[[114 125 151 142 135 140 125 131]
 [128 111 120 111 101 117 101 119]]
->
[[128 114]
 [111 125]
 [120 151]
 [111 142]
 [101 135]
 [117 140]
 [101 125]
 [119 131]]

[[121 139 148 115 135 131 138 119 143]
 [121 118 114 126 113 125 127 119 126]
 [109 130 146 122 136 134 136 118 142]
 [125 146 152 127 148 135 127 128 146]
 [120 112 107 125 109 123 134 121 123]
 [136 150 151 130 152 137 124 133 132]
 [107 125 136 116 118 123 142 112 140]
 [125 143 148 122 138 133 133 122 137]]
->
[[125 107 136 120 125 109 121 121]
 [143 125 150 112 146 130 118 139]
 [148 136 151 107 152 146 114 148]
 [122 116 130 125 127 122 126 115]
 [138 118 152 109 148 136 113 135]
 [133 123 137 123 135 134 125 131]
 [133 142 124 134 127 136 127 138]
 [122 112 133 121 128 118 119 119]
 [137 140 132 123 146 142 126 143]]

[[117 128 123 128 132 128 135 128 123 112 129]
 [139 128 121 128 141 143 129 128 120 102 129]]
->
[[139 117]
 [128 128]
 [121 123]
 [128 128]
 [141 132]
 [143 128]
 [129 135]
 [128 128]
 [120 123]
 [102 112]
 [129 129]]

[[150 127]
 [131 141]]
->
[[131 150]
 [141 127]]

[[149 117 118 135 140 130 133 121 116]
 [118 131 137 138 118 120 135 121 134]
 [140 123 127 150 107 149 110 148 138]
 [116 146 110 106 133 137 136 134 114]
 [137 117 126 128 113 125 126 117 150]
 [121 120 109 116 139 134 151 121 120]
 [150 120 144 148 134 105 108 116 122]]
->
[[150 121 137 116 140 118 149]
 [120 120 117 146 123 131 117]
 [144 109 126 110 127 137 118]
 [148 116 128 106 150 138 135]
 [134 139 113 133 107 118 140]
 [105 134 125 137 149 120 130]
 [108 151 126 136 110 135 133]
 [116 121 117 134 148 121 121]
 [122 120 150 114 138 134 116]]

[[132 119 129 136 134 141 124 122 116 123 126]
 [135 129 134 140 130 137 123 116 113 121 126]
 [128 116 125 133 135 140 127 129 120 123 125]
 [122 134 127 110 124 108 127 140 158 146 136]
 [123 130 123 120 125 119 134 137 137 130 127]]
->
[[123 122 128 135 132]
 [130 134 116 129 119]
 [123 127 125 134 129]
 [120 110 133 140 136]
 [125 124 135 130 134]
 [119 108 140 137 141]
 [134 127 127 123 124]
 [137 140 129 116 122]
 [137 158 120 113 116]
 [130 146 123 121 123]
 [127 136 125 126 126]]

[[151 134 148]
 [114 126 118]
 [114 126 117]
 [113 123 117]
 [151 135 148]
 [150 136 147]
 [147 132 146]
 [151 135 146]
 [113 124 116]
 [117 124 124]]
->
[[117 113 151 147 150 151 113 114 114 151]
 [124 124 135 132 136 135 123 126 126 134]
 [124 116 146 146 147 148 117 117 118 148]]

[[120 144 106 115 150 123 120 155 102]
 [118 138 119 128 142 126 124 137 109]
 [119 127 124 131 134 127 126 130 124]
 [132 131 128 127 130 129 127 131 123]
 [135 142 113 112 139 126 123 151 112]
 [127 141 114 117 141 125 124 147 110]
 [128 135 119 122 139 128 123 143 114]
 [134 121 145 138 114 132 134 108 140]
 [122 128 124 128 131 126 127 130 127]
 [120 132 131 137 134 129 128 122 117]]
->
[[120 122 134 128 127 135 132 119 118 120]
 [132 128 121 135 141 142 131 127 138 144]
 [131 124 145 119 114 113 128 124 119 106]
 [137 128 138 122 117 112 127 131 128 115]
 [134 131 114 139 141 139 130 134 142 150]
 [129 126 132 128 125 126 129 127 126 123]
 [128 127 134 123 124 123 127 126 124 120]
 [122 130 108 143 147 151 131 130 137 155]
 [117 127 140 114 110 112 123 124 109 102]]

[[115 135 117 132 142 117 120 142 123 151]
 [120 136 118 132 136 120 122 137 129 148]
 [116 138 120 131 141 119 120 138 127 146]
 [112 135 118 128 145 116 120 143 128 151]
 [117 135 116 132 142 119 121 140 126 149]]
->
[[117 112 116 120 115]
 [135 135 138 136 135]
 [116 118 120 118 117]
 [132 128 131 132 132]
 [142 145 141 136 142]
 [119 116 119 120 117]
 [121 120 120 122 120]
 [140 143 138 137 142]
 [126 128 127 129 123]
 [149 151 146 148 151]]
